Below is a small trained network, with its code and all its weights. Each question gives an input and a class and asks what happens when units are switched off, that is, made to give their printed mean instead of their output.

import numpy as np


def w(rows, s, z=0):
    codes = np.array(rows[::2]) - 128.0
    scale = np.full(codes.shape[1], s)
    scale[-1] = z or s
    return codes * scale


def f(y):
    return np.maximum(y, 0)


def log_softmax(a):
    a = a - a.max(-1, keepdims=True)
    return a - np.log(np.exp(a).sum(-1, keepdims=True))


def net(x, mask):
    res = np.array(x, float).reshape(1, 6) / 4 @ E
    y = f(res @ A[0][:, :-1].T + A[0][:, -1])
    res = res + np.where(mask, y, B[0][:, -1]) @ B[0][:, :-1]
    return log_softmax(res[-1] @ U[:, :-1].T + U[:, -1])


A, B = {}, {}
E = w([
[67,147,112,6,126],'x0',
[55,177,203,191,150],'x1',
[103,83,95,172,74],'x2',
[111,138,75,94,176],'x3',
[111,70,170,110,128],'x4',
[81,109,122,138,122],'x5',
],0.011)
A[0] = w([
[145,194,163,229,136,197],'n1',
[80,50,144,130,156,126],'n2',
[122,33,140,128,49,175],'n3',
[116,194,119,133,101,128],'n4',
[97,189,42,92,71,200],'n5',
[152,94,174,165,152,111],'n6',
[86,82,206,192,98,106],'n7',
[145,1,47,95,142,248],'n8',
[8,66,150,97,91,4],'n9',
[165,50,186,202,139,251],'n10',
[135,247,174,145,174,199],'n11',
[95,137,196,15,74,115],'n12',
[147,144,164,221,231,197],'n13',
[105,192,90,121,137,252],'n14',
],0.0085,0.0023)
B[0] = w([
[170,82,13,212,189,254],'n1',
[83,124,130,100,66,171],'n2',
[79,168,144,95,67,206],'n3',
[232,62,118,161,212,164],'n4',
[157,62,101,7,131,208],'n5',
[122,190,83,180,100,176],'n6',
[181,145,120,182,73,221],'n7',
[68,130,34,84,55,243],'n8',
[156,146,165,170,131,191],'n9',
[67,161,107,203,74,240],'n10',
[167,82,183,111,173,231],'n11',
[110,167,124,140,114,221],'n12',
[164,177,138,252,132,242],'n13',
[199,3,228,79,211,192],'n14',
],0.0069,0.0082)
U = w([
[105,147,152,255,146,48],'0',
[37,109,152,135,50,255],'1',
[155,98,223,89,239,5],'2',
],0.0079,0.0021)

Each question gives the input, the list of numbers given to net, and the class t.
The units are the neurons (one row each of A and B). Each row of codes is followed by its name. A weight is (code - 128) times the scale printed after its matrix; where a second scale follows, it is the last column's (A, B and U).
mask holds one flag per neuron, in row order. A switched-off neuron (its flag False) gives its mean, the last column of its row in B, instead of its output. The means were averaged over made-up inputs and are rounded, as every weight is.
A unit's drop is (log p(t) with every unit on - log p(t) with that unit switched off) / (log p(t) with every unit on - log p(t) with every unit switched off).
The circuit of an input: a set's keep is (log p(t) with only the set's units on - log p(t) with every unit switched off) / (log p(t) with every unit on - log p(t) with every unit switched off). Starting from the 12 units with the biggest drops (on a tie, the unit counted first), units are removed one at a time, each time the one whose removal leaves the highest keep (on an exact tie, the one counted first), for as long as the keep stays at least 0.8.
circuit, biggest first: the units of the circuit, biggest drop first
top k neurons: the k neurons with the biggest drops, biggest first
drop when u is switched off: that unit's drop, to one decimal
input [2,-4,-2,5,8,-6], class 1: circuit, biggest first : [n8]
input [3,1,1,8,0,6], class 2: circuit, biggest first : [n14; n10]
input [5,-5,-7,-5,7,-8], class 1: circuit, biggest first : [n14; n11]
input [-7,-8,-4,-2,0,8], class 1: top 2 neurons : [n8; n1]
input [-5,-6,6,3,-8,-3], class 1: circuit, biggest first : [n8; n13; n5]
input [8,8,-2,6,6,8], class 2: top 4 neurons : [n14; n8; n10; n9]
input [8,3,-1,-7,0,1], class 2: top 2 neurons : [n8; n10]
input [-4,-4,-4,4,2,5], class 1: drop when n3 is switched off : -0.1
input [-6,-8,4,5,-3,5], class 1: drop when n8 is switched off : 0.1
input [1,2,-3,4,2,2], class 2: drop when n10 is switched off : 0.2
